Below are the code and all the weights of a small trained network. Each question names an input and a target symbol and asks about switching units off, where a switched-off unit gives its printed mean instead of its output.

import numpy as np


def w(rows, s, z=0):
    codes = np.array(rows[::2]) - 128.0
    scale = np.full(codes.shape[1], s)
    scale[-1] = z or s
    return codes * scale


def norm(h):
    return h / np.sqrt((h * h).mean(-1, keepdims=True) + 1e-5)


def f(y):
    return np.maximum(y, 0)


def softmax(a):
    e = np.exp(a - a.max(-1, keepdims=True))
    return e / e.sum(-1, keepdims=True)


def log_softmax(a):
    a = a - a.max(-1, keepdims=True)
    return a - np.log(np.exp(a).sum(-1, keepdims=True))


def net(x, mask):
    ids = ['αγδζηθλμξπσψω'.index(c) for c in x.split()]
    T = len(ids)
    res = E[ids] + P[:T]
    u = 0
    for l in range(2):
        q, k, v = (norm(res) @ M[l].T for M in (Q, K, V))
        z = softmax(np.where(np.tri(T) > 0, q @ k.T / 4**0.5, -1e9)) @ v
        res = res + np.where(mask[u], z, O[l][:, -1]) @ O[l][:, :-1]
        u += 1
        y = f(norm(res) @ A[l][:, :-1].T + A[l][:, -1])
        res = res + np.where(mask[u : u + 12], y, B[l][:, -1]) @ B[l][:, :-1]
        u += 12
    return log_softmax(norm(res)[-1] @ U[:, :-1].T + U[:, -1])


Q, K, V, O, A, B = {}, {}, {}, {}, {}, {}
E = w([
[114,147,216,69],'α',
[149,81,175,49],'γ',
[165,185,106,120],'δ',
[198,73,148,60],'ζ',
[190,139,245,154],'η',
[50,40,145,89],'θ',
[159,202,100,128],'λ',
[169,84,80,214],'μ',
[170,187,92,127],'ξ',
[225,146,83,127],'π',
[81,171,184,76],'σ',
[242,205,164,51],'ψ',
[133,28,179,19],'ω',
],0.011)
P = w([
[250,71,23,170],'0',
[140,146,163,3],'1',
[145,203,83,135],'2',
[123,160,124,64],'3',
[100,160,112,79],'4',
[100,162,109,78],'5',
[98,159,111,76],'6',
[81,156,115,76],'7',
[73,150,116,73],'8',
[73,154,119,64],'9',
],0.0053)
Q[0] = w([
[105,254,186,177],'L0H1',
[89,185,177,148],'L0H1',
[181,141,129,81],'L0H1',
[94,108,221,208],'L0H1',
],0.0057)
K[0] = w([
[101,109,6,96],'L0H1',
[100,170,127,112],'L0H1',
[172,196,185,128],'L0H1',
[85,56,57,118],'L0H1',
],0.011)
V[0] = w([
[181,98,254,168],'L0H1',
[56,26,159,87],'L0H1',
[103,71,60,179],'L0H1',
[124,45,224,54],'L0H1',
],0.0064)
O[0] = w([
[150,255,217,252,146],'L0H1',
[196,171,93,174,56],'L0H1',
[113,99,131,129,1],'L0H1',
[99,132,122,177,190],'L0H1',
],0.0069,0.0045)
A[0] = w([
[71,103,96,255,206],'L0N1',
[109,242,190,191,125],'L0N2',
[155,187,59,145,66],'L0N3',
[62,57,158,129,147],'L0N4',
[124,177,142,178,186],'L0N5',
[168,106,93,105,251],'L0N6',
[172,77,148,52,184],'L0N7',
[153,155,191,192,212],'L0N8',
[55,117,148,86,163],'L0N9',
[159,225,42,51,124],'L0N10',
[81,182,137,177,80],'L0N11',
[92,86,230,206,163],'L0N12',
],0.008,0.0026)
B[0] = w([
[137,180,190,57,151],'L0N1',
[76,133,134,107,189],'L0N2',
[139,213,156,32,153],'L0N3',
[198,234,148,76,161],'L0N4',
[142,171,202,79,155],'L0N5',
[22,210,160,145,200],'L0N6',
[83,150,106,177,244],'L0N7',
[94,126,189,104,169],'L0N8',
[205,154,150,170,190],'L0N9',
[141,43,176,114,254],'L0N10',
[157,33,163,155,140],'L0N11',
[148,254,137,81,152],'L0N12',
],0.0055,0.0066)
Q[1] = w([
[157,105,83,143],'L1H1',
[100,144,172,67],'L1H1',
[119,144,219,3],'L1H1',
[255,21,23,254],'L1H1',
],0.011)
K[1] = w([
[17,134,221,176],'L1H1',
[150,64,43,181],'L1H1',
[176,43,120,255],'L1H1',
[65,182,145,54],'L1H1',
],0.0094)
V[1] = w([
[127,233,194,242],'L1H1',
[2,83,107,89],'L1H1',
[156,67,140,104],'L1H1',
[162,180,203,4],'L1H1',
],0.0066)
O[1] = w([
[179,73,162,202,161],'L1H1',
[2,194,113,161,6],'L1H1',
[88,87,65,76,174],'L1H1',
[42,27,169,71,220],'L1H1',
],0.0084,0.0022)
A[1] = w([
[185,170,113,153,157],'L1N1',
[124,84,138,4,118],'L1N2',
[99,115,99,82,126],'L1N3',
[178,83,157,85,68],'L1N4',
[217,49,185,77,126],'L1N5',
[110,110,25,166,209],'L1N6',
[106,66,174,153,199],'L1N7',
[42,173,114,62,231],'L1N8',
[114,239,66,130,252],'L1N9',
[255,153,110,140,116],'L1N10',
[156,187,151,53,196],'L1N11',
[233,147,168,214,129],'L1N12',
],0.009,0.0028)
B[1] = w([
[43,154,101,146,184],'L1N1',
[148,136,88,192,254],'L1N2',
[156,96,62,163,170],'L1N3',
[97,196,127,92,189],'L1N4',
[45,188,144,118,253],'L1N5',
[205,253,232,66,137],'L1N6',
[189,91,117,137,190],'L1N7',
[115,80,138,187,244],'L1N8',
[231,95,162,48,218],'L1N9',
[33,177,103,145,219],'L1N10',
[150,71,86,160,254],'L1N11',
[90,39,104,165,223],'L1N12',
],0.0075,0.0069)
U = w([
[149,180,249,108,135],'α',
[146,99,174,245,47],'γ',
[80,131,85,77,217],'δ',
[39,205,116,185,26],'ζ',
[212,118,236,137,15],'η',
[175,193,183,28,80],'θ',
[80,124,89,93,255],'λ',
[194,180,84,100,103],'μ',
[83,126,82,73,208],'ξ',
[241,62,87,85,75],'π',
[113,52,89,194,91],'σ',
[137,51,175,70,107],'ψ',
[199,170,112,205,147],'ω',
],0.011,0.0043)

Each question gives the input, a string of symbols that net reads in full, and the target symbol t.
The units are the heads (4 rows each of Q, K, V and O) and the neurons (one row each of A and B). Each row of codes is followed by its name. A weight is (code - 128) times the scale printed after its matrix; where a second scale follows, it is the last column's (O, A, B and U).
mask holds one flag per unit, layer by layer, with each layer's heads first. A switched-off unit (its flag False) gives its mean, the last column of its rows in O or B, instead of its output. The means were averaged over made-up inputs and are rounded, as every weight is.
A unit's drop is (log p(t) with every unit on - log p(t) with that unit switched off) / (log p(t) with every unit on - log p(t) with every unit switched off).
The circuit of an input: a set's keep is (log p(t) with only the set's units on - log p(t) with every unit switched off) / (log p(t) with every unit on - log p(t) with every unit switched off). Starting from the 12 units with the biggest drops (on a tie, the unit counted first), units are removed one at a time, each time the one whose removal leaves the highest keep (on an exact tie, the one counted first), for as long as the keep stays at least 0.8.
circuit, biggest first: the units of the circuit, biggest drop first
most important unit: the unit with the biggest drop
k most important neurons: the k neurons with the biggest drops, biggest first
k most important neurons of layer l: the k neurons of layer l with the biggest drops, biggest first
input σ γ ψ ψ δ, target σ: 2 most important neurons -> (L0N4, L1N2)
input σ ω μ ψ ψ ω γ π ζ, target σ: 2 most important neurons of layer 0 -> (L0N3, L0N10)
input ψ ψ ω ω ζ σ, target ψ: circuit, biggest first -> (L1H1)
input ω σ σ ζ γ, target ω: 3 most important neurons of layer 0 -> (L0N10, L0N6, L0N7)
input σ γ ψ π μ σ π θ σ, target σ: 2 most important neurons of layer 0 -> (L0N1, L0N10)
input ω ψ σ ζ γ ξ ζ α, target ω: 3 most important neurons -> (L0N10, L0N6, L0N9)
input θ μ ω ω α ζ θ γ, target θ: 4 most important neurons -> (L1N9, L0N6, L0N3, L0N10)
input σ ψ ψ ω θ, target σ: 3 most important neurons -> (L0N10, L0N9, L0N4)
input ζ θ η π σ ψ ξ σ α θ, target ζ: 2 most important neurons of layer 1 -> (L1N10, L1N12)
input ζ ζ ψ γ ψ ψ ψ ψ μ ψ, target ζ: 3 most important neurons of layer 1 -> (L1N10, L1N9, L1N12)
input σ α ζ ζ, target σ: 2 most important neurons -> (L0N10, L0N9)
input ψ η θ ω ξ α, target ψ: 2 most important neurons -> (L1N10, L1N7)
input θ σ π ω σ ω, target θ: 3 most important neurons -> (L0N3, L1N9, L0N10)
input ψ α ψ ψ λ α, target ψ: most important unit -> L1H1
input σ ζ ψ ψ ξ ω ω ζ ω, target σ: 2 most important neurons of layer 0 -> (L0N10, L0N4)
input ω ψ μ, target ω: 3 most important neurons of layer 1 -> (L1N9, L1N5, L1N12)
input ψ ζ η ω, target α: 2 most important neurons -> (L1N12, L1N5)
input σ ξ ζ σ ψ λ μ α, target σ: 2 most important neurons -> (L0N1, L0N10)
input θ δ π ψ σ μ η μ θ, target θ: 2 most important neurons -> (L1N9, L0N10)
input ψ σ ω η η ζ, target α: circuit, biggest first -> (L0H1)
input γ ζ γ ζ η σ σ ψ ω, target γ: 2 most important neurons of layer 0 -> (L0N10, L0N6)
input ζ π ζ σ λ ψ λ η, target ζ: 3 most important neurons of layer 1 -> (L1N10, L1N9, L1N12)
input θ μ ψ π θ ψ ξ ξ α, target θ: 2 most important neurons of layer 1 -> (L1N9, L1N10)
input ζ γ σ μ α η μ α, target ζ: 2 most important neurons -> (L0N6, L1N10)
